Here is a tiny trained network, its code and every weight. The questions are about switching its units off for an input and a class, where a switched-off unit gives its printed mean instead of its output.

import numpy as np


def w(rows, s, z=0):
    codes = np.array(rows[::2]) - 128.0
    scale = np.full(codes.shape[1], s)
    scale[-1] = z or s
    return codes * scale


def norm(h):
    return h / np.sqrt((h * h).mean(-1, keepdims=True) + 1e-5)


def f(y):
    return np.maximum(y, 0)


def log_softmax(a):
    a = a - a.max(-1, keepdims=True)
    return a - np.log(np.exp(a).sum(-1, keepdims=True))


def net(x, mask):
    res = np.array(x, float).reshape(1, 2) / 4 @ E
    u = 0
    for l in range(4):
        y = f(norm(res) @ A[l][:, :-1].T + A[l][:, -1])
        res = res + np.where(mask[u : u + 8], y, B[l][:, -1]) @ B[l][:, :-1]
        u += 8
    return log_softmax(norm(res)[-1] @ U[:, :-1].T + U[:, -1])


A, B = {}, {}
E = w([
[178,251,148,18],'x0',
[29,98,106,56],'x1',
],0.0022)
A[0] = w([
[186,114,125,90,162],'0.n1',
[106,220,128,83,132],'0.n2',
[142,130,182,145,7],'0.n3',
[253,134,175,183,45],'0.n4',
[140,117,74,223,176],'0.n5',
[124,121,231,132,49],'0.n6',
[41,22,114,105,39],'0.n7',
[83,75,33,164,245],'0.n8',
],0.0024,0.0013)
B[0] = w([
[81,134,136,172,167],'0.n1',
[93,123,173,189,202],'0.n2',
[165,92,168,101,128],'0.n3',
[144,58,188,61,193],'0.n4',
[136,240,157,80,219],'0.n5',
[123,159,106,122,128],'0.n6',
[251,156,141,103,208],'0.n7',
[125,228,193,49,254],'0.n8',
],0.0024,0.002)
A[1] = w([
[46,180,62,154,86],'1.n1',
[102,106,3,91,52],'1.n2',
[136,145,209,85,181],'1.n3',
[78,69,125,171,83],'1.n4',
[149,150,115,161,141],'1.n5',
[118,123,136,122,19],'1.n6',
[96,41,115,212,91],'1.n7',
[169,156,139,82,247],'1.n8',
],0.004,0.0013)
B[1] = w([
[116,56,189,169,152],'1.n1',
[136,66,152,100,149],'1.n2',
[35,111,106,180,253],'1.n3',
[103,249,15,150,184],'1.n4',
[121,24,93,93,160],'1.n5',
[113,128,138,121,128],'1.n6',
[87,255,24,137,205],'1.n7',
[70,74,137,206,248],'1.n8',
],0.0027,0.0025)
A[2] = w([
[141,170,188,53,137],'2.n1',
[64,179,93,104,197],'2.n2',
[118,165,69,142,40],'2.n3',
[228,102,134,140,57],'2.n4',
[139,253,145,60,50],'2.n5',
[101,133,142,151,15],'2.n6',
[205,99,97,164,136],'2.n7',
[218,87,136,151,4],'2.n8',
],0.0049,0.0016)
B[2] = w([
[138,117,28,187,178],'2.n1',
[253,104,150,150,255],'2.n2',
[164,150,55,150,154],'2.n3',
[169,169,237,49,154],'2.n4',
[88,98,15,226,196],'2.n5',
[100,88,152,150,136],'2.n6',
[141,215,167,45,163],'2.n7',
[223,192,212,77,151],'2.n8',
],0.0034,0.0036)
A[3] = w([
[87,77,71,8,173],'3.n1',
[136,119,131,126,49],'3.n2',
[57,105,83,151,239],'3.n3',
[102,89,108,29,67],'3.n4',
[156,105,134,136,32],'3.n5',
[109,59,86,3,40],'3.n6',
[87,145,163,216,147],'3.n7',
[128,233,54,103,2],'3.n8',
],0.0039,0.00077)
B[3] = w([
[182,158,190,157,202],'3.n1',
[124,135,128,111,128],'3.n2',
[177,168,160,125,255],'3.n3',
[181,163,187,154,171],'3.n4',
[102,145,132,120,131],'3.n5',
[186,197,195,121,189],'3.n6',
[111,69,101,57,232],'3.n7',
[73,2,86,152,222],'3.n8',
],0.0039,0.0021)
U = w([
[139,125,6,195,196],'0',
[199,182,204,128,206],'1',
[86,16,167,93,176],'2',
[89,140,120,105,28],'3',
[108,138,115,99,39],'4',
[94,146,113,92,19],'5',
[90,154,105,74,3],'6',
],0.015,0.007)

Each question gives the input, the list of numbers given to net, and the class t.
The units are the neurons (one row each of A and B). Each row of codes is followed by its name. A weight is (code - 128) times the scale printed after its matrix; where a second scale follows, it is the last column's (A, B and U).
mask holds one flag per neuron, layer by layer. A switched-off neuron (its flag False) gives its mean, the last column of its row in B, instead of its output. The means were averaged over made-up inputs and are rounded, as every weight is.
A unit's drop is (log p(t) with every unit on - log p(t) with that unit switched off) / (log p(t) with every unit on - log p(t) with every unit switched off).
The circuit of an input: a set's keep is (log p(t) with only the set's units on - log p(t) with every unit switched off) / (log p(t) with every unit on - log p(t) with every unit switched off). Starting from the 12 units with the biggest drops (on a tie, the unit counted first), units are removed one at a time, each time the one whose removal leaves the highest keep (on an exact tie, the one counted first), for as long as the keep stays at least 0.8.
circuit, biggest first: the units of the circuit, biggest drop first
top k neurons: the k neurons with the biggest drops, biggest first
top k neurons in layer l: the k neurons of layer l with the biggest drops, biggest first
drop when u is switched off: that unit's drop, to one decimal
input [5,5], class 0: circuit, biggest first -> 2.n5
input [-8,8], class 0: circuit, biggest first -> 1.n4, 1.n7
input [8,7], class 0: circuit, biggest first -> 2.n5, 2.n1
input [-3,4], class 1: top 2 neurons -> 0.n8, 0.n2
input [-7,8], class 1: top 2 neurons -> 2.n5, 0.n8
input [3,-2], class 2: top 4 neurons -> 1.n8, 0.n8, 1.n7, 3.n7
input [7,8], class 1: top 2 neurons in layer 3 -> 3.n1, 3.n6
input [4,4], class 0: top 2 neurons -> 2.n1, 1.n5
input [3,-3], class 2: top 2 neurons -> 1.n8, 0.n8
input [-3,-2], class 2: top 2 neurons -> 0.n5, 0.n8
input [8,-8], class 0: top 2 neurons -> 2.n5, 2.n1
input [6,7], class 1: top 4 neurons in layer 1 -> 1.n7, 1.n4, 1.n1, 1.n8
input [2,0], class 2: drop when 1.n7 is switched off -> 0.1
input [2,-2], class 2: drop when 3.n7 is switched off -> 0.1
input [-1,1], class 2: top neuron -> 1.n8
input [-3,-1], class 2: drop when 0.n8 is switched off -> 1.8
